Below is a small trained network, with its code and all its weights. Each question gives an input and a target symbol and asks what happens when units are switched off, that is, made to give their printed mean instead of their output.

import numpy as np


def w(rows, s, z=0):
    codes = np.array(rows[::2]) - 128.0
    scale = np.full(codes.shape[1], s)
    scale[-1] = z or s
    return codes * scale


def norm(h):
    return h / np.sqrt((h * h).mean(-1, keepdims=True) + 1e-5)


def f(y):
    return np.maximum(y, 0)


def softmax(a):
    e = np.exp(a - a.max(-1, keepdims=True))
    return e / e.sum(-1, keepdims=True)


def log_softmax(a):
    a = a - a.max(-1, keepdims=True)
    return a - np.log(np.exp(a).sum(-1, keepdims=True))


def net(x, mask):
    ids = ['αεξπτφ'.index(c) for c in x.split()]
    T = len(ids)
    res = E[ids] + P[:T]
    u = 0
    for l in range(2):
        r = norm(res)
        for j in range(3):
            rows = slice(3 * j, 3 * j + 3)
            q, k, v = (r @ M[l][rows].T for M in (Q, K, V))
            z = softmax(np.where(np.tri(T) > 0, q @ k.T / 3**0.5, -1e9)) @ v
            o = O[l][rows]
            res = res + np.where(mask[u + j], z, o[:, -1]) @ o[:, :-1]
        u += 3
        y = f(norm(res) @ A[l][:, :-1].T + A[l][:, -1])
        res = res + np.where(mask[u : u + 12], y, B[l][:, -1]) @ B[l][:, :-1]
        u += 12
    return log_softmax(norm(res)[-1] @ U[:, :-1].T + U[:, -1])


Q, K, V, O, A, B = {}, {}, {}, {}, {}, {}
E = w([
[101,240,9,64],'α',
[248,9,165,120],'ε',
[119,254,40,145],'ξ',
[149,101,81,187],'π',
[109,60,117,154],'τ',
[119,107,123,222],'φ',
],0.014)
P = w([
[88,245,153,184],'0',
[151,117,221,77],'1',
[78,116,124,178],'2',
[166,112,84,97],'3',
[85,111,125,169],'4',
[184,158,142,97],'5',
[90,104,139,162],'6',
[190,156,130,98],'7',
[91,104,136,160],'8',
[199,144,131,87],'9',
],0.013)
Q[0] = w([
[129,192,163,129],'0.h1',
[48,168,55,109],'0.h1',
[93,85,73,199],'0.h1',
[137,156,128,234],'0.h2',
[238,139,173,79],'0.h2',
[145,178,22,147],'0.h2',
[131,137,94,223],'0.h3',
[148,139,80,85],'0.h3',
[2,148,201,96],'0.h3',
],0.0094)
K[0] = w([
[77,67,165,120],'0.h1',
[97,127,132,134],'0.h1',
[112,174,167,147],'0.h1',
[113,99,159,220],'0.h2',
[173,152,148,75],'0.h2',
[143,185,139,137],'0.h2',
[77,155,53,175],'0.h3',
[146,193,131,246],'0.h3',
[75,32,41,64],'0.h3',
],0.011)
V[0] = w([
[136,130,158,100],'0.h1',
[62,151,165,155],'0.h1',
[38,233,200,82],'0.h1',
[130,160,51,192],'0.h2',
[126,45,142,255],'0.h2',
[136,105,177,195],'0.h2',
[148,71,127,109],'0.h3',
[89,206,249,117],'0.h3',
[1,242,132,170],'0.h3',
],0.007)
O[0] = w([
[23,46,2,137,106],'0.h1',
[167,2,105,100,147],'0.h1',
[132,189,146,120,150],'0.h1',
[119,66,138,89,192],'0.h2',
[108,119,164,98,151],'0.h2',
[161,136,80,108,133],'0.h2',
[140,244,67,115,76],'0.h3',
[187,185,86,193,145],'0.h3',
[119,115,190,56,253],'0.h3',
],0.0072,0.0065)
A[0] = w([
[90,138,152,157,83],'0.n1',
[192,138,120,136,51],'0.n2',
[157,135,105,94,178],'0.n3',
[49,159,182,174,99],'0.n4',
[77,162,170,113,82],'0.n5',
[60,112,154,111,155],'0.n6',
[110,116,179,130,166],'0.n7',
[72,80,65,98,152],'0.n8',
[137,115,58,8,155],'0.n9',
[88,68,103,164,109],'0.n10',
[150,208,106,123,253],'0.n11',
[94,193,142,87,135],'0.n12',
],0.012,0.0032)
B[0] = w([
[195,94,222,146,143],'0.n1',
[120,161,127,1,157],'0.n2',
[69,128,171,147,188],'0.n3',
[87,99,214,188,167],'0.n4',
[117,140,99,188,160],'0.n5',
[99,75,62,155,186],'0.n6',
[144,148,7,72,183],'0.n7',
[140,132,158,121,193],'0.n8',
[148,141,169,141,254],'0.n9',
[111,109,151,122,173],'0.n10',
[148,30,164,144,229],'0.n11',
[156,76,42,126,211],'0.n12',
],0.0068,0.0072)
Q[1] = w([
[254,19,181,164],'1.h1',
[226,195,135,49],'1.h1',
[74,135,57,183],'1.h1',
[49,150,118,129],'1.h2',
[107,124,142,206],'1.h2',
[196,182,138,5],'1.h2',
[163,170,163,177],'1.h3',
[186,91,106,53],'1.h3',
[47,152,78,218],'1.h3',
],0.0092)
K[1] = w([
[36,200,105,216],'1.h1',
[85,179,112,149],'1.h1',
[198,67,10,184],'1.h1',
[132,76,80,149],'1.h2',
[116,59,88,145],'1.h2',
[93,199,137,161],'1.h2',
[112,160,101,125],'1.h3',
[193,222,145,147],'1.h3',
[132,109,179,58],'1.h3',
],0.011)
V[1] = w([
[116,79,162,103],'1.h1',
[254,198,106,154],'1.h1',
[173,253,148,142],'1.h1',
[102,116,68,190],'1.h2',
[104,76,102,88],'1.h2',
[211,87,81,120],'1.h2',
[142,151,110,197],'1.h3',
[120,91,209,84],'1.h3',
[222,137,80,211],'1.h3',
],0.0087)
O[1] = w([
[123,165,206,92,179],'1.h1',
[137,167,183,61,6],'1.h1',
[164,13,3,100,1],'1.h1',
[190,105,29,57,111],'1.h2',
[164,197,112,200,158],'1.h2',
[153,174,153,174,172],'1.h2',
[7,106,134,233,121],'1.h3',
[88,129,165,84,194],'1.h3',
[131,168,127,147,153],'1.h3',
],0.0067,0.0042)
A[1] = w([
[84,149,71,93,254],'1.n1',
[135,57,126,93,222],'1.n2',
[58,88,166,190,73],'1.n3',
[95,112,145,245,46],'1.n4',
[129,198,158,118,178],'1.n5',
[160,147,169,61,26],'1.n6',
[175,79,60,107,97],'1.n7',
[67,86,154,140,110],'1.n8',
[51,168,210,153,73],'1.n9',
[160,94,149,154,137],'1.n10',
[101,153,210,58,119],'1.n11',
[141,174,146,106,35],'1.n12',
],0.011,0.002)
B[1] = w([
[146,2,134,224,157],'1.n1',
[156,159,167,129,214],'1.n2',
[130,140,120,98,212],'1.n3',
[188,181,115,133,198],'1.n4',
[76,95,91,94,186],'1.n5',
[116,111,149,187,176],'1.n6',
[79,245,180,80,194],'1.n7',
[128,174,127,108,190],'1.n8',
[122,100,101,95,254],'1.n9',
[133,91,58,122,174],'1.n10',
[154,107,55,164,238],'1.n11',
[100,86,168,176,153],'1.n12',
],0.0086,0.0076)
U = w([
[83,42,38,207,234],'α',
[210,74,107,176,4],'ε',
[147,208,38,221,127],'ξ',
[176,149,12,60,7],'π',
[47,149,143,62,171],'τ',
[74,142,185,210,223],'φ',
],0.011,0.0021)

Each question gives the input, a string of symbols that net reads in full, and the target symbol t.
The units are the heads (3 rows each of Q, K, V and O) and the neurons (one row each of A and B). Each row of codes is followed by its name. A weight is (code - 128) times the scale printed after its matrix; where a second scale follows, it is the last column's (O, A, B and U).
mask holds one flag per unit, layer by layer, with each layer's heads first. A switched-off unit (its flag False) gives its mean, the last column of its rows in O or B, instead of its output. The means were averaged over made-up inputs and are rounded, as every weight is.
A unit's drop is (log p(t) with every unit on - log p(t) with that unit switched off) / (log p(t) with every unit on - log p(t) with every unit switched off).
The circuit of an input: a set's keep is (log p(t) with only the set's units on - log p(t) with every unit switched off) / (log p(t) with every unit on - log p(t) with every unit switched off). Starting from the 12 units with the biggest drops (on a tie, the unit counted first), units are removed one at a time, each time the one whose removal leaves the highest keep (on an exact tie, the one counted first), for as long as the keep stays at least 0.8.
units of the circuit, in order: the units of the circuit, biggest drop first
most important unit: the unit with the biggest drop
k most important neurons: the k neurons with the biggest drops, biggest first
top k neurons in layer l: the k neurons of layer l with the biggest drops, biggest first
which heads matter: for each layer, one digit per head in row order, 1 if its drop is at least 0.15 and else 0, layers parted by /
input ε φ ξ τ α α π τ, target ξ: most important unit => 1.h3
input τ α τ ε, target φ: units of the circuit, in order => [1.h1, 0.n7, 0.h1, 1.h2]
input α φ ε α π ε ε α α ε, target π: units of the circuit, in order => [1.h1, 0.n2, 1.n7, 0.h3]
input τ φ ξ φ α π, target φ: units of the circuit, in order => [1.h1, 0.n7, 0.h1, 0.n11]
input α τ α φ ε ε τ ε, target π: units of the circuit, in order => [1.h1, 1.n7, 0.n2, 0.h3]
input ε ξ α τ ξ α π, target ξ: units of the circuit, in order => [1.n4, 1.h2]
input α α ε α τ τ τ ε τ τ, target π: top 3 neurons in layer 1 => [1.n7, 1.n6, 1.n10]
input τ α α α τ τ, target φ: 2 most important neurons => [0.n12, 0.n11]
input π φ α α τ τ τ π π τ, target α: top 2 neurons in layer 0 => [0.n4, 0.n12]
input π τ φ α π φ α π ε φ, target α: 2 most important neurons => [0.n4, 0.n12]
input ε τ π α ε τ ε α, target ξ: which heads matter => 001 / 010
input π α τ ε φ φ τ τ, target α: 2 most important neurons => [0.n4, 1.n7]
input τ α ξ φ, target φ: top 2 neurons in layer 0 => [0.n12, 0.n7]
input π ε φ α α π π π ε ξ, target α: most important unit => 0.n4
input φ ε φ α τ τ τ, target τ: top 3 neurons in layer 1 => [1.n8, 1.n3, 1.n1]
input ξ τ ξ π ξ α, target τ: which heads matter => 101 / 111
input ε τ π α, target ξ: 3 most important neurons => [0.n9, 1.n9, 0.n4]
input φ α α α α ε ε α, target ε: which heads matter => 000 / 100
input τ ε π ε τ τ τ τ ε τ, target φ: top 2 neurons in layer 0 => [0.n7, 0.n12]
input φ φ α ξ α ξ π ξ, target ε: most important neuron => [0.n12]
input π τ τ α α ξ α φ τ π, target α: which heads matter => 010 / 000
input π α α ξ, target α: 3 most important neurons => [0.n12, 0.n4, 0.n7]
input ξ α α π ε ε α τ α π, target τ: 2 most important neurons => [1.n7, 0.n11]
input ξ α π ε τ α ξ φ, target τ: top 2 neurons in layer 0 => [0.n11, 0.n7]
input τ τ τ α ξ α, target φ: which heads matter => 110 / 110
